Below are the code and all the weights of a small trained network. Each question names an input and a class and asks about switching units off, where a switched-off unit gives its printed mean instead of its output.

import numpy as np


def w(rows, s, z=0):
    codes = np.array(rows[::2]) - 128.0
    scale = np.full(codes.shape[1], s)
    scale[-1] = z or s
    return codes * scale


def f(y):
    return y / 2 * (1 + np.tanh(0.7978845608 * (y + 0.044715 * y**3)))


def log_softmax(a):
    a = a - a.max(-1, keepdims=True)
    return a - np.log(np.exp(a).sum(-1, keepdims=True))


def net(x, mask):
    res = np.array(x, float).reshape(1, 5) / 4 @ E
    y = f(res @ A[0][:, :-1].T + A[0][:, -1])
    res = res + np.where(mask, y, B[0][:, -1]) @ B[0][:, :-1]
    return log_softmax(res[-1] @ U[:, :-1].T + U[:, -1])


A, B = {}, {}
E = w([
[74,254,189],'x0',
[51,182,46],'x1',
[95,95,141],'x2',
[128,128,129],'x3',
[57,53,157],'x4',
],0.0086)
A[0] = w([
[186,185,159,211],'neuron 0',
[172,126,189,56],'neuron 1',
[120,183,163,110],'neuron 2',
[147,111,197,100],'neuron 3',
[89,157,213,245],'neuron 4',
[180,138,213,33],'neuron 5',
[110,88,113,253],'neuron 6',
[68,81,154,218],'neuron 7',
[118,81,77,59],'neuron 8',
[31,233,136,167],'neuron 9',
[123,156,68,152],'neuron 10',
[77,194,186,51],'neuron 11',
[107,144,82,21],'neuron 12',
[138,64,66,147],'neuron 13',
[189,104,37,112],'neuron 14',
[91,163,18,67],'neuron 15',
[201,164,127,207],'neuron 16',
[70,48,141,190],'neuron 17',
[1,143,31,50],'neuron 18',
],0.013,0.0023)
B[0] = w([
[70,104,34,196],'neuron 0',
[140,43,157,164],'neuron 1',
[212,94,128,172],'neuron 2',
[224,76,169,166],'neuron 3',
[244,145,4,200],'neuron 4',
[155,104,182,177],'neuron 5',
[175,200,75,177],'neuron 6',
[83,141,55,195],'neuron 7',
[252,159,242,169],'neuron 8',
[204,129,95,255],'neuron 9',
[73,30,153,163],'neuron 10',
[201,157,142,197],'neuron 11',
[95,99,222,141],'neuron 12',
[254,236,129,208],'neuron 13',
[186,205,89,203],'neuron 14',
[156,20,193,197],'neuron 15',
[26,20,127,192],'neuron 16',
[110,136,73,217],'neuron 17',
[204,49,202,231],'neuron 18',
],0.0054,0.0092)
U = w([
[209,11,244,66],'0',
[194,66,82,195],'1',
[241,170,118,25],'2',
[189,116,162,255],'3',
[179,61,71,165],'4',
[101,142,149,74],'5',
[38,174,201,9],'6',
],0.012,0.007)

Each question gives the input, the list of numbers given to net, and the class t.
The units are the neurons (one row each of A and B). Each row of codes is followed by its name. A weight is (code - 128) times the scale printed after its matrix; where a second scale follows, it is the last column's (A, B and U).
mask holds one flag per neuron, in row order. A switched-off neuron (its flag False) gives its mean, the last column of its row in B, instead of its output. The means were averaged over made-up inputs and are rounded, as every weight is.
A unit's drop is (log p(t) with every unit on - log p(t) with that unit switched off) / (log p(t) with every unit on - log p(t) with every unit switched off).
The circuit of an input: a set's keep is (log p(t) with only the set's units on - log p(t) with every unit switched off) / (log p(t) with every unit on - log p(t) with every unit switched off). Starting from the 12 units with the biggest drops (on a tie, the unit counted first), units are removed one at a time, each time the one whose removal leaves the highest keep (on an exact tie, the one counted first), for as long as the keep stays at least 0.8.
units of the circuit, in order: the units of the circuit, biggest drop first
unit that matters most: the unit with the biggest drop
top k neurons: the k neurons with the biggest drops, biggest first
drop of u: that unit's drop, to one decimal
input [-4,-1,-7,-8,5], class 3: unit that matters most	neuron 4
input [-5,-5,-7,5,-8], class 4: top 2 neurons	[neuron 16; neuron 0]
input [-8,-7,2,-6,-4], class 2: units of the circuit, in order	[neuron 14; neuron 13]
input [2,-7,-4,3,-4], class 0: units of the circuit, in order	[neuron 5; neuron 16]
input [2,8,-5,8,5], class 0: units of the circuit, in order	[neuron 18; neuron 15]
input [7,0,-2,7,7], class 2: units of the circuit, in order	[neuron 4; neuron 11]
input [-8,4,-3,-7,-3], class 2: units of the circuit, in order	[neuron 13; neuron 14]
input [-6,6,5,4,1], class 0: units of the circuit, in order	[neuron 18; neuron 8]
input [1,7,-1,-4,-5], class 0: top 2 neurons	[neuron 15; neuron 18]
input [-4,4,0,4,2], class 0: units of the circuit, in order	[neuron 18; neuron 4]
input [6,0,1,4,-7], class 4: top 3 neurons	[neuron 0; neuron 16; neuron 13]
input [-1,-5,-6,6,7], class 4: top 2 neurons	[neuron 18; neuron 15]
input [-6,6,4,-7,-7], class 3: top 2 neurons	[neuron 14; neuron 13]
input [5,4,-8,-8,-4], class 1: unit that matters most	neuron 0
input [-5,3,-5,6,-1], class 3: top 2 neurons	[neuron 4; neuron 9]
input [-1,7,5,-3,6], class 0: top 2 neurons	[neuron 18; neuron 15]
input [5,-4,5,-1,-8], class 4: top 3 neurons	[neuron 0; neuron 16; neuron 13]
input [6,-5,5,1,5], class 2: top 2 neurons	[neuron 4; neuron 16]
input [4,-7,-3,0,-8], class 4: top 2 neurons	[neuron 0; neuron 18]
input [8,6,8,-1,7], class 1: units of the circuit, in order	[neuron 4]
input [-8,-1,0,-6,1], class 2: drop of neuron 13	0.2
input [-7,-3,0,7,-2], class 2: drop of neuron 14	0.2
input [-8,1,-2,-5,-1], class 2: drop of neuron 10	0.0
input [3,-4,-4,7,-8], class 4: drop of neuron 18	0.1
